124; 125; 122; 57
123; 103; 68; 177
173; 168; 103; 115
⇒ 125

79; 109; 129; 132; 103; 82
52; 97; 159; 118; 157; 102
⇒ 109

167; 207; 126; 120; 107; 167 ⇒ 207

177; 84; 203; 140
194; 99; 195; 140
186; 91; 199; 140
⇒ 84

105; 99; 114; 90; 175; 108; 176
117; 126; 107; 121; 109; 116; 108
194; 75; 184; 104; 90; 193; 97
⇒ 99

159; 111; 50; 137; 167; 183 ⇒ 111
---
143; 83; 107; 97; 219
110; 165; 143; 111; 107
result: 143, 107

151; 127; 218; 156 result: 151, 156

137; 80; 81; 133; 84; 148
145; 125; 95; 136; 167; 145
154; 112; 49; 92; 196; 62
result: 137, 62

63; 113; 195; 93
137; 171; 195; 148
result: 63, 148

52; 130; 161; 73
91; 107; 201; 70
result: 52, 70

144; 118; 131; 60; 135; 190; 68
116; 169; 114; 111; 110; 119; 99
172; 52; 154; 146; 134; 131; 122
result: 144, 122

212; 48; 75; 70 result: 212, 70
---
Input:
array([[107, 116, 122, 150, 181,  68, 126, 111, 125],
       [164, 139, 107, 107, 165, 143, 119,  74, 172],
       [105,  86, 200, 150, 116, 103,  67,  94, 102],
       [130,  93, 107, 176, 135, 130, 168, 119, 140],
       [123, 166, 157,  56, 215, 186, 125, 130, 145]])
Output: 123

Input:
array([[109, 154, 133, 100, 155, 150, 150, 143],
       [152, 128,  98, 166, 158, 125, 129, 143],
       [115, 131, 159, 122, 124, 132, 133, 132],
       [139,  82, 157, 188, 172,  85,  57,  98],
       [120, 131, 119, 120, 160, 144, 154, 131],
       [132, 123, 179, 123, 173, 151,  89, 120],
       [131, 101, 125, 151, 120, 111, 166, 114],
       [132, 117,  93, 163,  93, 115, 181, 122],
       [127, 121, 152, 120, 124, 147, 160, 149]])
Output: 127

Input:
array([[144, 147, 145, 142, 145, 138, 146, 144, 146, 151, 150, 152, 152,
        151,  80, 146],
       [143, 145, 143, 141, 143, 137, 144, 143, 145, 148, 148, 150, 149,
        149,  85, 144],
       [128, 128, 128, 128, 128, 128, 128, 128, 128, 128, 128, 128, 128,
        128, 128, 128],
       [144, 146, 144, 142, 144, 138, 145, 144, 146, 150, 150, 151, 151,
        150,  82, 145],
       [145, 147, 145, 143, 145, 139, 146, 145, 147, 151, 151, 153, 152,
        152,  79, 146],
       [144, 146, 145, 142, 144, 138, 145, 144, 146, 150, 150, 151, 151,
        151,  81, 145],
       [143, 146, 144, 141, 144, 138, 145, 143, 145, 149, 149, 150, 150,
        150,  83, 145],
       [144, 146, 145, 142, 144, 138, 145, 144, 146, 150, 150, 151, 151,
        151,  81, 145],
       [103,  99, 102, 106, 102, 112, 100, 103, 100,  93,  94,  91,  92,
         92, 202, 101],
       [144, 146, 145, 142, 144, 138, 145, 144, 146, 150, 150, 151, 151,
        150,  81, 145],
       [144, 146, 145, 142, 144, 138, 145, 144, 146, 150, 150, 151, 151,
        151,  81, 145]])
Output: 144

Input:
array([[123, 120, 111, 109, 116, 115, 117, 108, 109, 109, 114,  98, 111],
       [139, 121, 111, 110,  75,  88,  88, 121,  93, 117,  91, 206, 106],
       [133, 137, 145, 147, 141, 140, 139, 148, 147, 146, 142, 156, 146],
       [122, 120, 114, 111, 119, 118, 119, 109, 112, 111, 117,  85, 113],
       [124, 121, 112, 110, 118, 116, 119, 108, 110, 110, 115,  90, 111],
       [132, 135, 144, 146, 137, 140, 137, 148, 146, 146, 140, 167, 145],
       [124, 121, 112, 110, 118, 116, 119, 108, 110, 110, 115,  89, 111],
       [124, 120, 111, 109, 117, 115, 118, 107, 109, 109, 114,  97, 110]])
Output: 124

Input:
array([[133, 129, 102, 116,  86, 120, 115,  60, 120,  81],
       [139, 138, 147, 125, 103, 133, 148, 168,  81,  80],
       [170, 145, 156, 129, 136, 143, 112, 178,  60, 104],
       [133, 149, 149, 118, 107, 136, 115, 161,  78,  97],
       [ 99, 182,  91, 116, 209, 147, 133, 108, 152, 136],
       [137, 138, 111, 134, 104, 123, 131, 122, 102, 156],
       [162, 151, 130, 153, 115, 131, 142, 163,  87, 128],
       [139, 125, 128,  88, 116,  73, 135,  84, 125,  90],
       [113,  95, 129, 101,  89,  83, 174,  65, 142,  85]])
Output: 113

Input:
array([[112, 113, 109, 106, 110, 110, 109, 111, 109, 115, 108, 116, 112,
        112, 112],
       [104, 112, 168, 169, 120, 114, 147, 138, 122,  81, 103,  67, 100,
         65, 115],
       [105, 114, 162, 152, 120, 103, 142, 139, 141,  94, 122,  69, 110,
         89, 114],
       [103, 110, 170, 172, 120, 112, 148, 139, 125,  78, 105,  62,  99,
         64, 113],
       [146, 139, 108, 118, 134, 152, 121, 122, 109, 150, 122, 174, 137,
        146, 139],
       [135, 128,  70,  68, 119, 125,  91, 101, 118, 160, 138, 174, 140,
        177, 125],
       [129, 123,  77,  75, 114, 121,  93, 101, 109, 147, 123, 161, 130,
        155, 120],
       [136, 129,  74,  72, 120, 126,  94, 103, 118, 159, 136, 173, 140,
        173, 126],
       [133, 131,  88,  78, 121, 119, 102, 112, 130, 157, 140, 161, 141,
        169, 126]])
Output: 133

Input:
array([[129, 101, 101,  97, 158, 161, 147, 139, 150, 111, 109, 110],
       [142, 111, 102, 106, 155, 141, 125, 130, 145, 114, 114, 120],
       [119,  58,  76,  72, 179, 184, 150, 141, 159, 110, 100, 112],
       [152, 168, 131, 138, 102,  97, 118, 133, 134, 117, 117, 117],
       [142, 148, 133, 140, 145, 115,  81,  86, 132, 132, 135, 148],
       [ 99, 108, 149, 153, 113, 107, 107, 115,  98, 158, 160, 160]])
Output: 99

Input:
array([[132, 133, 122, 124,  93, 122, 129, 127, 125, 115],
       [132, 127, 117, 125, 156, 113, 133, 125, 133, 130],
       [129, 137, 131, 131, 184, 133, 136, 131, 114, 130],
       [122, 136, 132, 122,  73, 122, 137, 126, 127, 125],
       [128, 126, 128, 126, 167, 122, 125, 127, 126, 132],
       [132, 133, 135, 129,  96, 131, 123, 128, 122, 127],
       [129, 125, 138, 126, 217, 134, 112, 128, 142, 129],
       [126, 128, 129, 122,  98, 123, 127, 121, 133, 117]])
Output: 126
